Below is a small trained network, with its code and all its weights. Each question gives an input and a target symbol and asks what happens when units are switched off, that is, made to give their printed mean instead of their output.

import numpy as np


def w(rows, s, z=0):
    codes = np.array(rows[::2]) - 128.0
    scale = np.full(codes.shape[1], s)
    scale[-1] = z or s
    return codes * scale


def norm(h):
    return h / np.sqrt((h * h).mean(-1, keepdims=True) + 1e-5)


def softmax(a):
    e = np.exp(a - a.max(-1, keepdims=True))
    return e / e.sum(-1, keepdims=True)


def log_softmax(a):
    a = a - a.max(-1, keepdims=True)
    return a - np.log(np.exp(a).sum(-1, keepdims=True))


def net(x, mask):
    ids = ['ΘΞΨΩαδζηλμπσφ'.index(c) for c in x.split()]
    T = len(ids)
    res = E[ids] + P[:T]
    u = 0
    for l in range(3):
        r = norm(res)
        for j in range(2):
            rows = slice(2 * j, 2 * j + 2)
            q, k, v = (r @ M[l][rows].T for M in (Q, K, V))
            z = softmax(np.where(np.tri(T) > 0, q @ k.T / 2**0.5, -1e9)) @ v
            o = O[l][rows]
            res = res + np.where(mask[u + j], z, o[:, -1]) @ o[:, :-1]
        u += 2
    return log_softmax(norm(res)[-1] @ U[:, :-1].T + U[:, -1])


Q, K, V, O = {}, {}, {}, {}
E = w([
[158,222,143,142,126,166,178,120,120,122,79,73],'Θ',
[143,28,209,150,79,81,105,155,90,150,65,85],'Ξ',
[145,135,135,117,174,162,173,147,115,75,82,155],'Ψ',
[147,173,111,187,91,110,102,119,117,44,119,151],'Ω',
[45,117,101,130,88,100,105,130,119,177,84,159],'α',
[189,173,94,88,137,138,123,172,140,163,55,94],'δ',
[110,128,189,179,59,47,94,82,148,153,254,143],'ζ',
[120,216,93,109,48,148,157,126,85,112,127,210],'η',
[146,78,83,176,77,141,175,72,194,191,87,141],'λ',
[92,121,112,57,111,23,108,190,136,138,143,103],'μ',
[116,155,172,142,156,133,31,171,183,150,122,86],'π',
[158,121,95,89,136,158,203,203,111,135,103,147],'σ',
[105,121,163,224,142,111,156,141,211,138,140,102],'φ',
],0.022)
P = w([
[188,2,104,54,94,158,137,104,128,119,211,17],'0',
[167,143,128,57,164,22,159,110,87,121,180,176],'1',
[146,177,207,40,135,74,146,93,179,106,148,128],'2',
[152,143,149,131,114,83,158,148,145,133,168,138],'3',
[139,156,127,154,105,94,168,176,153,141,171,147],'4',
[124,163,133,156,79,111,163,194,175,151,171,131],'5',
[128,149,111,136,75,123,180,209,194,132,148,129],'6',
],0.0077)
Q[0] = w([
[95,232,126,116,142,146,214,151,165,185,50,83],'0.h1',
[164,254,134,190,86,30,138,230,199,175,80,176],'0.h1',
[119,212,146,145,55,144,120,120,164,73,156,119],'0.h2',
[110,95,123,134,176,147,95,91,162,120,136,159],'0.h2',
],0.0081)
K[0] = w([
[106,216,126,140,104,180,188,154,122,89,107,113],'0.h1',
[132,255,156,196,34,120,143,171,141,108,159,149],'0.h1',
[82,217,139,151,66,157,139,126,96,65,140,151],'0.h2',
[86,126,66,116,134,131,128,103,147,97,134,138],'0.h2',
],0.0065)
V[0] = w([
[150,85,142,164,57,81,49,176,109,54,150,235],'0.h1',
[217,153,98,239,142,113,75,34,171,91,36,70],'0.h1',
[171,19,255,131,129,143,140,150,52,220,51,93],'0.h2',
[193,193,213,191,63,89,158,70,22,142,177,124],'0.h2',
],0.0047)
O[0] = w([
[201,90,70,11,29,180,153,75,166,62,119,148,250],'0.h1',
[163,144,43,131,27,117,181,141,120,27,132,77,204],'0.h1',
[66,135,244,109,82,142,96,96,255,137,47,221,186],'0.h2',
[101,42,193,110,73,95,190,229,173,124,130,78,237],'0.h2',
],0.0079,0.0011)
Q[1] = w([
[113,125,206,179,75,147,66,154,174,134,167,176],'1.h1',
[51,131,179,149,144,110,185,164,7,116,194,67],'1.h1',
[99,171,113,144,109,191,179,105,3,135,52,189],'1.h2',
[157,126,187,77,111,139,130,82,107,120,142,86],'1.h2',
],0.0067)
K[1] = w([
[140,47,251,134,86,82,92,78,100,127,54,119],'1.h1',
[91,195,101,120,174,132,113,172,74,137,141,27],'1.h1',
[130,237,41,145,159,251,193,66,3,173,163,158],'1.h2',
[111,126,48,22,250,98,70,95,174,6,47,162],'1.h2',
],0.0046)
V[1] = w([
[154,138,187,167,199,146,142,118,63,113,142,129],'1.h1',
[65,59,233,36,109,49,60,156,120,6,16,11],'1.h1',
[88,141,189,102,47,113,109,158,214,125,206,114],'1.h2',
[155,53,115,144,54,80,3,86,89,103,62,114],'1.h2',
],0.0041)
O[1] = w([
[86,152,180,217,104,71,128,139,111,105,140,133,80],'1.h1',
[116,152,60,133,61,150,117,197,177,80,127,148,253],'1.h1',
[98,134,19,65,169,174,148,116,143,196,138,180,238],'1.h2',
[112,144,254,118,89,78,53,72,101,164,54,93,135],'1.h2',
],0.0091,0.0044)
Q[2] = w([
[143,113,2,57,156,180,211,179,202,115,225,226],'2.h1',
[195,105,45,70,128,110,177,179,217,211,213,124],'2.h1',
[127,135,136,138,20,115,149,213,131,120,152,235],'2.h2',
[123,52,174,95,41,114,141,24,223,124,178,141],'2.h2',
],0.0061)
K[2] = w([
[105,207,74,78,10,188,99,147,86,130,239,130],'2.h1',
[236,137,124,210,24,46,166,172,100,116,229,124],'2.h1',
[124,24,71,124,10,93,192,192,123,92,114,254],'2.h2',
[193,67,154,66,2,96,138,13,178,145,182,199],'2.h2',
],0.0061)
V[2] = w([
[107,101,163,174,168,57,115,108,182,190,117,99],'2.h1',
[168,170,1,108,180,210,158,126,158,103,59,171],'2.h1',
[92,108,107,121,20,56,188,165,80,174,77,174],'2.h2',
[110,18,82,100,215,89,137,121,191,74,73,227],'2.h2',
],0.0058)
O[2] = w([
[200,132,192,187,70,54,102,161,192,96,120,117,96],'2.h1',
[166,201,250,143,148,246,112,119,54,144,136,2,143],'2.h1',
[36,74,216,210,117,221,130,41,226,92,109,99,253],'2.h2',
[162,57,109,241,129,227,39,109,109,109,159,127,165],'2.h2',
],0.0075,0.0034)
U = w([
[112,121,159,87,160,195,179,153,98,214,148,146,134],'Θ',
[118,179,174,134,111,69,187,132,92,157,49,38,74],'Ξ',
[197,223,81,134,106,112,87,117,118,182,43,108,112],'Ψ',
[191,129,172,145,92,91,151,117,189,132,249,106,3],'Ω',
[190,51,224,140,83,113,146,120,137,149,68,51,98],'α',
[134,130,108,90,73,174,155,98,74,110,140,55,132],'δ',
[92,97,73,64,134,75,148,137,175,132,150,146,66],'ζ',
[52,139,113,198,177,80,184,149,157,139,119,2,115],'η',
[49,134,147,155,112,173,79,116,149,104,24,111,181],'λ',
[121,146,87,196,110,99,115,22,94,206,54,89,167],'μ',
[119,151,89,108,146,116,27,157,138,131,147,65,132],'π',
[160,116,106,162,111,98,86,106,44,29,105,82,215],'σ',
[152,105,175,141,185,162,122,167,104,75,124,140,163],'φ',
],0.0066,0.0031)

Each question gives the input, a string of symbols that net reads in full, and the target symbol t.
The units are the heads (2 rows each of Q, K, V and O). Each row of codes is followed by its name. A weight is (code - 128) times the scale printed after its matrix; where a second scale follows, it is the last column's (O and U).
mask holds one flag per head, layer by layer. A switched-off head (its flag False) gives its mean, the last column of its rows in O, instead of its output. The means were averaged over made-up inputs and are rounded, as every weight is.
A unit's drop is (log p(t) with every unit on - log p(t) with that unit switched off) / (log p(t) with every unit on - log p(t) with every unit switched off).
The circuit of an input: a set's keep is (log p(t) with only the set's units on - log p(t) with every unit switched off) / (log p(t) with every unit on - log p(t) with every unit switched off). Starting from all 6 units, units are removed one at a time, each time the one whose removal leaves the highest keep (on an exact tie, the one counted first), for as long as the keep stays at least 0.8.
circuit, biggest first: the units of the circuit, biggest drop first
most important unit: the unit with the biggest drop
which heads matter: for each layer, one digit per head in row order, 1 if its drop is at least 0.15 and else 0, layers parted by /
drop of u: that unit's drop, to one decimal
input δ σ α Θ φ μ μ, target η: most important unit : 0.h1
input α μ Ξ, target λ: circuit, biggest first : (1.h1; 0.h2)
input δ Ξ λ, target λ: circuit, biggest first : (0.h2; 2.h2)
input μ Ω ζ π, target ζ: which heads matter : 01 / 00 / 10
input π Θ π Θ π, target η: which heads matter : 11 / 00 / 00
input α δ δ, target Ξ: which heads matter : 10 / 01 / 01
input δ δ Ω σ, target δ: which heads matter : 10 / 00 / 10
input η ζ μ Ω, target δ: which heads matter : 10 / 00 / 10
input λ Ξ φ, target λ: which heads matter : 01 / 10 / 01
input Ψ π Ξ η, target Θ: circuit, biggest first : (2.h1; 0.h1)
input π σ λ Ω ζ Ψ, target ζ: which heads matter : 01 / 00 / 10
input λ Ξ φ Ξ π φ μ, target λ: circuit, biggest first : (0.h2; 2.h2)
input η λ σ Ω π, target δ: circuit, biggest first : (0.h1; 2.h1)
input φ δ σ Ω ζ ζ, target ζ: circuit, biggest first : (2.h1; 2.h2)
input δ π λ π π, target Ψ: circuit, biggest first : (2.h2; 0.h2)
input δ α μ π, target Ψ: circuit, biggest first : (0.h2; 2.h2)
input λ Θ α Ψ σ, target η: circuit, biggest first : (0.h1)
input λ α Ω Θ Ψ π Θ, target η: drop of 0.h2 : 0.2
input η α μ σ μ, target Θ: drop of 1.h2 : 0.0
input σ ζ φ, target ζ: drop of 2.h1 : 0.7
input λ π σ η μ μ, target Θ: drop of 2.h1 : 0.5
